Below are the code and all the weights of a small trained network. Each question names an input and a class and asks about switching units off, where a switched-off unit gives its printed mean instead of its output.

import numpy as np


def w(rows, s, z=0):
    codes = np.array(rows[::2]) - 128.0
    scale = np.full(codes.shape[1], s)
    scale[-1] = z or s
    return codes * scale


def f(y):
    return np.maximum(y, 0)


def log_softmax(a):
    a = a - a.max(-1, keepdims=True)
    return a - np.log(np.exp(a).sum(-1, keepdims=True))


def net(x, mask):
    res = np.array(x, float).reshape(1, 7) / 4 @ E
    y = f(res @ A[0][:, :-1].T + A[0][:, -1])
    res = res + np.where(mask, y, B[0][:, -1]) @ B[0][:, :-1]
    return log_softmax(res[-1] @ U[:, :-1].T + U[:, -1])


A, B = {}, {}
E = w([
[121,105,219],'x0',
[132,124,126],'x1',
[99,180,52],'x2',
[233,250,178],'x3',
[134,126,123],'x4',
[132,125,123],'x5',
[120,133,131],'x6',
],0.011)
A[0] = w([
[160,104,191,76],'neuron 1',
[224,236,154,189],'neuron 2',
[98,158,181,91],'neuron 3',
[78,131,66,53],'neuron 4',
[108,80,81,187],'neuron 5',
[86,157,125,146],'neuron 6',
[116,76,129,214],'neuron 7',
[114,86,153,128],'neuron 8',
[132,45,131,169],'neuron 9',
[96,153,57,110],'neuron 10',
[114,110,156,69],'neuron 11',
[57,95,126,254],'neuron 12',
[148,6,177,159],'neuron 13',
[96,160,128,144],'neuron 14',
[127,115,195,44],'neuron 15',
[174,144,193,95],'neuron 16',
[118,115,39,179],'neuron 17',
[97,174,118,126],'neuron 18',
[126,201,79,80],'neuron 19',
[95,114,154,187],'neuron 20',
[181,166,138,157],'neuron 21',
],0.014,0.0066)
B[0] = w([
[21,70,237,167],'neuron 1',
[214,241,186,249],'neuron 2',
[101,136,164,149],'neuron 3',
[168,52,201,173],'neuron 4',
[105,19,133,202],'neuron 5',
[143,69,104,149],'neuron 6',
[86,131,15,193],'neuron 7',
[30,204,110,166],'neuron 8',
[78,211,69,196],'neuron 9',
[217,70,116,181],'neuron 10',
[101,180,170,141],'neuron 11',
[74,28,42,222],'neuron 12',
[74,152,99,223],'neuron 13',
[195,110,53,146],'neuron 14',
[23,128,220,157],'neuron 15',
[90,138,209,178],'neuron 16',
[166,33,121,204],'neuron 17',
[236,75,115,152],'neuron 18',
[253,170,110,174],'neuron 19',
[99,134,41,169],'neuron 20',
[159,229,196,181],'neuron 21',
],0.0063,0.016)
U = w([
[88,89,71,247],'0',
[153,190,168,241],'1',
[137,12,142,74],'2',
[198,193,96,26],'3',
[20,149,90,41],'4',
[101,166,222,57],'5',
],0.011)

Each question gives the input, the list of numbers given to net, and the class t.
The units are the neurons (one row each of A and B). Each row of codes is followed by its name. A weight is (code - 128) times the scale printed after its matrix; where a second scale follows, it is the last column's (A, B and U).
mask holds one flag per neuron, in row order. A switched-off neuron (its flag False) gives its mean, the last column of its row in B, instead of its output. The means were averaged over made-up inputs and are rounded, as every weight is.
A unit's drop is (log p(t) with every unit on - log p(t) with that unit switched off) / (log p(t) with every unit on - log p(t) with every unit switched off).
The circuit of an input: a set's keep is (log p(t) with only the set's units on - log p(t) with every unit switched off) / (log p(t) with every unit on - log p(t) with every unit switched off). Starting from the 12 units with the biggest drops (on a tie, the unit counted first), units are removed one at a time, each time the one whose removal leaves the highest keep (on an exact tie, the one counted first), for as long as the keep stays at least 0.8.
circuit, biggest first: the units of the circuit, biggest drop first
most important unit: the unit with the biggest drop
top k neurons: the k neurons with the biggest drops, biggest first
drop of u: that unit's drop, to one decimal
input [5,1,-2,8,-5,-3,-5], class 5: circuit, biggest first : neuron 1; neuron 16
input [3,-2,-1,2,3,0,1], class 5: most important unit : neuron 19
input [1,7,-1,-1,-7,8,4], class 4: circuit, biggest first : neuron 17; neuron 10
input [-4,-1,4,-8,-2,-2,4], class 2: circuit, biggest first : neuron 4; neuron 17
input [4,2,0,-2,7,8,1], class 4: top 2 neurons : neuron 17; neuron 10
input [6,-6,-2,6,-6,-7,-5], class 5: top 3 neurons : neuron 1; neuron 16; neuron 15
input [0,0,6,-6,4,-8,-6], class 2: top 2 neurons : neuron 4; neuron 17
input [-3,-6,3,1,4,-7,-5], class 3: drop of neuron 15 : 0.1
input [6,4,-1,4,-8,3,-1], class 5: drop of neuron 1 : 0.2
input [-5,-3,1,-4,-8,-8,6], class 2: drop of neuron 17 : 0.1
